Known rows:
[ 47 -18 -18  12 -19  29  55   6   5  58   9  12 -21  22  13   6   1  -2
 -27  24  12 -47 -10  -8 -24  62  33  -7  12  30  -9 -52   6 -21  -7 -25] : petadrul
[ -9  10 -26  -6  -4   8  14 -10  18 -13  16  -1  -3  -2  34   6 -24   0
   2  21  36 -14 -14 -20 -35   0  23   7 -36 -22  17  -3 -39   6   0  -9] : losel
[ 13   8  -3  14   4   9  -8  -6   4   4  -1   1  -3 -10  -7  -3   0  12
  -8  -1  -3  -4   0 -12 -12  13  12  -1  -2 -12   0 -12  -7   5  -4  -1] : lele
[ 16   4 -11  -1 -18   2 -11  -7  -4  19   7   6  -4   4 -13   2   7 -11
   5  -3  22   1  -6  -9 -14   1  19   1 -13   2  -2 -13 -11  15  -6  19] : musozin
[ 18   6  -6  13   3   9 -14  -6   4   6   2   2  -1  -7 -16  -2   2  13
  -6   1  -3  -1   1 -10 -12  11  11  -1  -1 -14  -1 -15 -11   8  -4   1] : trigas
[ 14  10  -3  18  16  11  -3  -5   4  -4  -2  -1  -3 -12  -2  -4  -4  17
  -7  -3  -8  -7   3 -15 -14  18  10  -3   0 -12  -1 -13  -7   3  -4  -6] : vuvu
[  6  11   6   9  -1  10 -15  -7  -2   6   9  -2  -5  -6  11  -2  -8  35
 -13  -2  -6   6   5  -7 -26  13  12   8 -12 -14  22  -8   9  -7  -4   3] : stelaskul
[ 13   7  -2  14   4   9  -8  -6   4   3  -2   1  -4  -9  -7  -2   0  13
  -7   0  -4  -5   1 -13 -13  13  12   0  -3 -11   0 -11  -7   5  -4  -1] : plaskik
[-71  12 -27  -4  -6   1   1  -6  15 -34  14   4   2 -22  47   2  -6 -73
   3 -10   5  -9  -8 -25  -5  33   9  -3   5  14  22 -16 -30  -8   7  33] : noni
[ 29  11  12  21   4   5 -21  -3  -8  22 -11   5  -7  -6 -32  -4  13  30
 -15 -15 -13   3   8 -11 -15  15  10  -3   1  -2 -14 -14   8  14  -7   5] : lagral
[ 10   6  -3  10 -14   6 -18  -8  11   8  -5   7  -4  -9 -20   0  10  11
 -12   6  -8   0  -1  -7  -7   7  12   6  -9 -18  -8  -9 -10   4  -2   3] : drimuk
[ 13   6  -3  12 -11   7 -18  -8   9  10  -3   7  -3  -8 -21   0   9  13
 -11   4  -7   0  -1  -7  -8   7  12   5  -8 -18  -7 -10 -10   6  -2   2] : skera
[ 30 -15 -32   5   6  25  12 -22   0  -3  -7 -12  -1 -25  10 -10   3  -9
  20   9   2  -6 -14   7  13  11  17  -5   6   0  10 -11   9 -27 -28  19] : nuflar
[ 12  10  -7   0 -16   5 -25  -8  -4  18  15   4  -3   4 -12   1   4  20
  -4  -1   9  13   1  -3 -22   4  15   8 -17 -12  15 -14   0   7  -4  17] : plifla
[ 24   8  -4  28  25   8 -12  -3   4 -11  -4  -2 -10 -16   9  -6  -8  14
  -4  -5  -4   1   5 -36 -11  12   3  -2  -1 -17  -2 -13 -10  -8  -4   1] : zigo
[ 24   6  -6  23  15   5 -18  -4   4  -5  -4   0 -11 -16   8  -4  -5  11
  -4  -4   0   3   3 -33 -10   8   6   2  -5 -14  -3 -11 -11  -8  -2   6] : trapo
[ -9  23  -2  -5 -15   8  -3  -7  11  -1  -4   3   5   9 -38  -5   8 -19
   2 -11   4  -4  -8   0 -17  20   6  -8  -8  -4  -4 -20   4  26 -12 -10] : grunus
[  1   9   2   4  -3  12  -6  -6   6   6  -3   1   3  -8 -19  -5  -2  20
 -13  -4  -9 -14  -1   4 -16  18  21   0  -1  -5   6  -9  -2  15  -9  -8] : fikele
[ 11   9  -2  17  12  10  -4  -5   4  -1  -4  -1  -4 -13   0  -4  -4  17
  -8  -2  -6  -7   2 -15 -15  17  13  -1  -1 -11   0 -12  -4   1  -4  -5] : skodek
[ 81 -19 -20   0  -8  19   0 -15 -15  24  -8  -5  -1  -8 -15 -15  18  -6
  35  -4  -1   8  -5  17  29   0  18  -9  10  -2 -14 -15  38 -13 -24  22] : grafli
[ 19  -3  13  17  -4   8   7  -9  -3   5  -7  -7 -10 -15   8   1 -10   5
  -6   6   7 -19  -6 -10 -11   8  19  -5   9  12   1  -7  -6  -1  -8   0] : trubir

Facts:
diba | α tebogram sepi grerer
zigon | α kamitum
goflolak | λ grunus
paskun | α flugretrol skonuzek grerer
rubrur | λ bretro | α birezam
vurebim | χ skonuzek bribir
skonuzek | χ vunel dumo
noni | χ klora
silek | α segra lanonon
tava | λ lafer | χ kupok
klora | χ zugosok
nezastik | α gobrustir
stuvo | λ skudrasko | χ librok | α vudre droklis
grogruk | λ brustugros
tebogram | χ pufa ruplevor
musozin | α volo zugosok sigrim vurebim gemok
zukules | χ skonuzek mapel | α seles plotriso
losel | χ biroko
trakla | λ flogro
brikel | λ vilagril
flabrel | α kuzibas griragos
vebo | α fleflo
biroko | χ daflim
kagrus | λ droklis
drimuk | α flugretrol nusodra
nedru | λ drudu
lunak | α tugus nedru vilagril trubir klaskobu
meskul | χ brobam pufa | α zelin
segra | χ bruban kloflel
trigas | α bribim
nuflar | χ zelin
mabuk | α sigrim vilagril
zelin | λ lanonon
kiklo | α sepi dragos trado
meklis | λ bretro | α flugretrol
librok | χ bruban
bolis | χ librok klora
kitrer | χ keflan
pufa | χ grafli
trapo | λ bretran
vilagril | λ libun
daflim | λ bruban
zopos | α runen drefa bribir
notrun | α noni rulun diflu trakla
kupok | α vebe keflan
zigo | λ vurebim
duplis | λ flabrel
drebral | α biroko vudre nafle trako
grekler | χ biroko | α tugus
tatil | α drefek gatror vurebim natom tilal
skera | α lofomal nusodra
draba | α rustes
klistam | χ dosak moplazi
zuklel | α bolis
rofla | λ tilal
zamer | λ gobrustir
grafli | α daflim vilagril petadrul
sofe | α sepi vebe segra figun kagrus
voposker | λ leskol
dosak | α librok lanonon
bretran | α fludrer mapel
drudu | α mapel
skosum | α seles stelaskul pufa vudre
bimur | χ keflan
sepim | α klistam mapel
flogro | λ petadrul natom trakla
plifla | α seles kuzibas tafiri plape
lofomal | λ fikele
bava | λ skosum
fluflafa | χ dumo
bruban | χ dumo
staflifu | α simo
ganur | α birezam zigo klora
lafer | λ tava | χ vurebim
gekestan | α redasik skodek pupudrel
kamitum | χ dosak lafer
grunus | α bimur matru
bretro | χ zelin meskul
grodul | χ rugi kloflel
ruplevor | χ tatil kamitum
sepi | χ kupok lagral
budos | χ gobrustir | α runen kuzibas losel gemok
leskol | α runen noni zugosok brezo lafer
fasogi | α trubir nuflar
stukube | α gobrustir simo brafilal
lozak | α vuvu zigo
vunel | α diflu matru
niskes | α rofla klupan plape tilal
lagral | α trapo
brustugros | α zelin

Rows:
No name comes twice in this set of rows, the named rows included.
[ 10  10  19  18  -7   3 -11  -4   3  16 -24   6 -12 -15  -9  -3  10  24
 -22  -9 -19  -2   4 -13 -14  15  11   5 -10  -6 -15  -3  13  -3  -3  -6] | keflan
[  8   2   4   7  -7   4   8  -6  -4   7  -6  -3 -10  -9  21   0  -7  -6
  -1  -4  16 -12  -6 -13 -18  10  21  -3  -8  13   1  -6  -1   0  -8   6] | sigrim
[ 14   9  -2  14   0   2 -18  -5  -2   1   1   0 -14  -8  20  -2  -7  12
  -2  -4   9  10   2 -30 -20   5   7   7 -17 -10  11  -9   1 -14  -4  14] | rofla
[  9   5  39   7 -27 -12 -22  17  -6 -10  14  12  -1  -4  16   1  -4 -38
  -2 -22 -33   0  22 -10  18  22   5 -11  39   6  -6 -18  26   5  39   5] | dumo
[ 39  -3 -49  12   1  21  49  12  13  46   8  21 -24  25  28   1   8 -23
 -16   7  16 -26  -5 -38 -26  67  21  -5 -10  11 -23 -57   3 -27  -1 -16] | trakla
[  0  11   3   5  -3   7  -4  -6  -3   5   2  -1  -8  -6  23  -2  -7  19
  -8  -6   3   1   1 -10 -27  13  15   6 -17  -4  17  -7  10  -7  -5   5] | plape
[ 13  12   0  10   2  12  -5  -7   9  -4  15  -3  -3  -1  14   3 -22  46
 -15  17   8  -5   1 -11 -36   5  17  10 -21 -31  24  -5 -16   0   3 -17] | biroko
[ 18  -5 -15   7 -12  11   7 -15  16  -8  18  -6  -2  -4   1  11 -23   7
  -2  40  37 -25 -18 -10 -19 -11  23   3  -9 -16  11  -7 -54  13  -2 -11] | grekler
[ 19  10  23  19 -16  -1 -27  -3  -4  33 -24  11 -12  -8 -40  -3  25  28
 -24 -15 -22   6   7  -7 -10  11  10   5  -7  -3 -23  -7  17   9  -5   5] | kupok
[ 34  -8   3  14 -18   6 -11 -11  -5  19   5  -1  -5  -4 -28   6   2   1
  -1  11  17 -10  -8  -3  -5  -3  19  -3  10   7  -3 -15 -18  16  -9  13] | lunak
[ -3   9   6  13  -4   6  -2  -6  11   0 -17   3  -8 -19  10  -2   1  13
 -18   0 -14  -8  -1 -13 -12  15  12   5 -11 -12  -4  -1   1 -10  -1  -8] | flugretrol
[ 60  -6 -27  -7   8  26  -2 -14 -10  11  -1  -6   0 -11  19 -23   8  24
  30 -11 -20  23   4  20  13  13  11   2 -10 -27  14  -9  64 -38 -22  14] | pufa
[  8  21 -12  10  53   8  72  -2   9  22  13  -8   5 -16  -9  25  36   3
  10  20 -54 -22   3  66 -46   2   5 -45 -10 -21   4  -5  15   4  34  13] | libun
[-70   4 -17   4 -13   6 -14  -9  21 -46  29   1   8 -28  38   7 -13 -64
  -7   9 -12 -11  -4 -17   6  32   2   0  28   3  36 -20 -41 -15  19  29] | bolis

The same elements again, as new rows of numbers:
Known rows:
[ 3  1  0 -2 -2 -2 -2 -1  1 -1 -3 -4 -2 -6 -3 -2 -8  7 -1  4  0  2 -1  5
  0 -1  6  5  3  0  7 -2  3  0  4 -6  1 -1 -2  5  2  3 -1  2] : kloflel
[ 0  2  1  2  0 -6  0  0  8  1  0 -2  1 -1  2 -2 -2 -6 -2  5  0  1  1  0
 -1  0 -1  1 -1 -2 -3 -3 -3  3  4 -8  1 -1  2 -5  1  3  1 -3] : plifla
[ -1   1  -1   1   1  -2   0   0   6   0   0   3  -1  -4   3  -2  -2  -5
   0   2   3   1   0  -1   0  -1  -3  -1   1 -10   2   1  -2   1   0  -4
   0   0   0   0  -1   2   1   0] : stelaskul
[ 2  0 -2 -3 -1  0  1  0  7 -2 -3 -2 -6 -2  0  0 -5 15 -2  1  0  0 -2  0
  0 -1  3  3  5 -4 11 -1  2  3  3  3  2  0 -3  7  2 -2 -1  1] : mapel
[  0   4   1   1   0 -10   2   0  27  -1  -5  -8  -8   7   3   2  -1  18
  -6   8  -3  -1   1  -7  -1   5   3   3   3   1   5  -7  -3  13   8   4
   6  -1   4   0   4  -2  -2  -7] : tatil
[ -8  -7   3 -12  -4  -4  10  -1 -20   1  -6   3  -5   0  -5   3   0 -16
   0  24  -2 -10   1 -12  -6  -1  -1  -5  -3   9   8  -3  10 -21 -13 -18
   7  14   3   7   5  15  -7  15] : vilagril
[-1  0 -1  0  0  0  0  0  5  0  0  3 -2 -3  2 -2 -2 -3  0  1  3  1 -1  0
  0 -1 -3 -1  1 -8  2  1 -2  1 -1 -3  0  0  0  0 -1  1  1  0] : nafle
[ 4 -1 -1 -2  0 -3  0 -1  0  1  0 -2  0 -2  1  0  6  5  0 -3  0  2  2  0
 -1 -2  3 -4 -1  2 -1  3  5  1 -1 -2  2  2  0 -1  0  0 -3 -1] : voposker
[-1  0  1  0 -1  2  0  0  1  0  0  0  0  1  0  0 -2  1 -1  0  0  1 -1  0
  0 -1  0  0  1  4 -3 -1 -1 -1  1  0  2 -1  1 -1  0 -1  0  0] : draba
[ 2 -1  0 -3 -1 -1 -1 -1  2  0  1  0  0  0  0  0  1  6 -1 -3 -1  3  0  1
 -1 -3  1 -2  0  6 -6 -1  2  1  1 -3  4  0  2 -2  0 -2 -1 -2] : bretran
[-1  0 -1  3  0 -3  2  1 26 -1 -5 -9 -9  8  2  2 -1 26 -5  7 -1 -1  0 -5
  0  3  5  2  3  2  5 -4  0 11  3  0  6 -2  2  4  4 -4 -1 -3] : dosak
[  6   1   0  -2  -2  -3  -6  -1 -11   1   1  -2   6 -19  -4  -5  -2 -10
   3   4   2   6   3  12  -2  -9   8   0  -2   0  -1   4   7  -4   2 -24
   0   2   1  -3  -1  11  -2   5] : stuvo
[ 2  2  0 -4  1 -2 -2 -1 -5 -1 -2  2 -2 -3  0  0  8  1  1 -4 -4 -2  3  1
  0  2  5 -4 -1  4 -1  2  4  3 -4  7  2  4  1  1 -2  1 -3  0] : nedru
[-1  0  0  0  0  2  0  0  0  0  0  1  0  1  0  0 -1  1  0 -1  0  0 -1  0
  0 -1 -1  0  1  1 -1 -1 -1 -1  0  1  0 -1  0  0  0 -1  0  0] : gribis
[ 4 -1 -1 -3  1 -2  0 -1 -1  0  0 -1 -1 -3  1  1  6  5  1 -4  0  1  1  0
 -1 -2  2 -5 -1  0  1  4  5  1 -2 -1  1  2 -1  1  0  0 -3  0] : trapo
[ -2   8   1  10   1  -1  -4   4 -10   2   1 -22   2   2   3   2  -1   8
   0  15  -3   2   7   5  -5  -2   3  -7   0 -18   2  10  10  -9   2  34
  12   1   0   3  -1  -7   0   2] : rubrur
[ 1 -1 -2  1  1 -1 -1 -1  1  0  0  2  0  0 -1  0  5  7  1 -2  1  1  0  0
  1  1  0 -1  0 -4 -1  1  3  2 -5 -6 -3  0 -2  3  1  0 -1  2] : lanonon
[-2  2  2 -1 -1  2 -2  0 -1 -1 -2  2 -1  1 -1 -1  0 -2  0  0 -4 -2  1  1
  0  2  3  1  0  9 -6 -3 -3  1 -1  5  4  0  3 -2 -1  0  1  0] : fasogi
[  2   0  -3  -3   2  -5   3   1  25  -1  -4  -6 -11   5   5   5   8  30
  -4  -1   0  -2   2 -10  -1   1   3  -6   3  -3  10   2   4  13   1  10
   6   3   1   4   2  -6  -5  -5] : zelin
[ 0  0 -2  2 -1  2 -2  0  3 -1 -2 -2 -1 -3 -3  0 -3 10  0  4  1  1 -1  3
  1  0  4  4  2 -2  5 -1  2  2 -1 -9 -2 -1 -2  6  2  2  1  5] : skonuzek
[  1   3   0   1  -2  -2  -3   0   1   0   0   0   3 -10  -1  -3  -6  -7
  -1   7   2   3   1   5  -1  -4   2   3   0  -2   1  -2  -1   0   4 -15
   0  -1   1  -2   0   6   1   3] : zukules

Rows:
No name comes twice in this set of rows, the named rows included.
[ 2  2  0 -1  0 -9 -1 -1  5  0  0  0  1 -1  1 -1  2 -2 -1  1  0  3  2  0
  0  0  0 -1 -1 -2 -4 -3  0  3  3 -7  0  0  1 -4  1  2 -2 -4] | flabrel
[  3   3   1  -3   0 -10  -1  -2   0   1   0  -3   3   1  -1   1   2   0
  -1  -1  -3   3   2   0   0   1   0   1  -1   5  -6  -5   1   2   6  -4
  -1  -1   1  -5   3   2  -2  -5] | leskol
[-2  0 -2  4  0  4 -1  0  9  0 -1  0 -1  2  0  2  2 13 -1  4  2 -1  0 -3
  1  1  1  1  0 -3  3 -1 -1  5 -3 -5 -2 -2  0  3  1 -2  1  4] | tebogram
[-2  0  1  3  0  9  1  2 -4 -2 -1 -3 -3 -2  0  0 -1 -5  1 -3 -2 -6 -2  1
  2  3  3  4 -1  1  1 -4 -5  0 -2  9 -1  2 -1 -1 -3  1  1 -3] | petadrul
[ 2  0 -1 -2  1 -3 -1 -1  6  0  1  4 -1 -5  3 -2  2  0  0 -2  3  2  0  0
  0 -2 -2 -3  1 -8  0  1  0  2 -1 -6  0  1  0  0 -1  1 -1 -1] | droklis
[  1   1   0  -2  -2   4  -4  -1 -13   0   0   2   5 -10  -5  -2  -6  -5
   1   2   1   2   0   8   0  -5   3   4   0   2   0  -1   1  -5   2 -10
  -3  -1  -1   1   0   5   1   6] | fluflafa
[  2   1  -1   1  -2   2  -4  -1 -10   0  -1   0   3  -9  -6  -2  -7   0
   2   4   1   3  -1   9   1  -2   5   6   1  -1   4   0   3  -4   0 -13
  -4  -1  -3   5   1   6   1   8] | librok
[-3  3  0 -3  0  5 -1  1  4 -1 -2  6 -2  1  2  2  3  7 -2  0 -2 -5  1 -5
  1  2  0 -1  1  3  1 -2 -4  5 -1 10  1  1  4  1 -2 -4  0  2] | nuflar
[-1  1 -1 -1  0  1  1  1 15 -1 -3 -2 -5  3  2  2 -1 16 -3  3  0 -1  0 -4
  0  0  1  1  3  0  5 -3 -1  6  3  4  3 -1  1  2  1 -4 -1 -1] | ruplevor
[  4   4  -1  -4  -2  -2  -4  -2 -30   0   1   4  12 -15  -8  -2  -8 -16
   4   0   0   4   0  11   1  -5   1   8  -1  -2   3  -2   3 -11   6 -12
 -12  -1  -5   2   2   9   1   8] | noni

The same elements again, as new rows of numbers:
Known rows:
[ 10  -6   7   1  -1   5  -2 -12  -6   1  -2   0  13] : vunel
[ 0 -3  2  5  1  0  2  3  3  3  1 -2 -3] : matru
[ 16  -5  -3  -8 -13  -9  -1 -36 -29  -6  22   1  15] : fluflafa
[-2  1  5  8 -3  3  5 -3  2  0  0  1  4] : zamer
[-1  0  2  0 -1  3  0 -2  3  3 -5  2  6] : fasogi
[10 -8  9  4 10  6 -4  5 -3 -4 -3 -5  2] : bribir
[-1  0  2  1 -1  3  0 -2  3  3 -5  1  6] : zopos
[-1 -2  1  4  2  0  3  2  2  3  2 -1 -3] : fludrer
[ 6 -3  1 -1  0  1 -6  2 -8  2  2  4  2] : skudrasko
[ 3  6  4 -3  3  3 -1 -7  1 -1 -3 -1  4] : draba
[-3  2 -6 -7  2 -5 -3  6 -7 -8  6 -2 -7] : bimur
[-1  0  2  1 -1  3  0 -2  3  3 -5  2  6] : drebral
[-1  1  5  8 -3  4  5 -3  2  0  0  1  4] : voposker
[-10   5  -6   1  -4  -7   6   4   6   3   6   2  -8] : zugosok
[ 1 -3  1 -3  1  2 -5  1 -1  6 -4  2  5] : skosum
[ 2  1  4  9 -5  4  3 -3 -6 -4  3  5  5] : bava
[ 15   0  -6  -9   6   5 -13  15  15  -2 -16  -1 -11] : natom
[-3 -1  4 10 -1  1  7  0  4  0  2 -1 -1] : nedru
[-1 -4  2  6 -1  0  2  3  4  3  0 -1 -3] : redasik
[ 1  5  5  4 -8  2 -2 -6  5  7 -6  4  8] : lozak
[ 0 -1  2  3  0  1  1  0  3  3 -2  0  2] : dubri

Rows:
No name comes twice in this set of rows, the named rows included.
[ 4  3  3  1  5  0  2 -2  0 -2  3 -4 -5] | rustes
[-2  1 -1  1 -5 -2  3 -6  0  4  3  2  2] | kloflel
[  2   1   0  -8   8  -1  -6  10  -6 -11   3  -3  -3] | klistam
[-2  4 -5 -7 -3 -5 -2 -3 -8 -5  6  2  0] | grodul
[ 12  -4   3 -11   4   4 -10  -8 -18 -12   1  -2  12] | zukules
[ 15   3  -4  -4   2   7  -9  12  13  -8 -14   1  -9] | trakla
[ 16  -5 -17 -19 -32 -29   4 -71 -43   5  45   4  21] | bruban
[  6   1   8  -6   9   8  -8   8   3  -6 -10  -1   8] | dosak
[-2  3 -3 -9 -1 -1 -4 -1 -6 -6  0  2  3] | budos
[ 39 -20  17 -19  30  13 -32  11 -37 -31  -2 -14  15] | vurebim
[  1   5 -12  -9 -14 -15   3 -22 -19  -5  24   3  -1] | segra

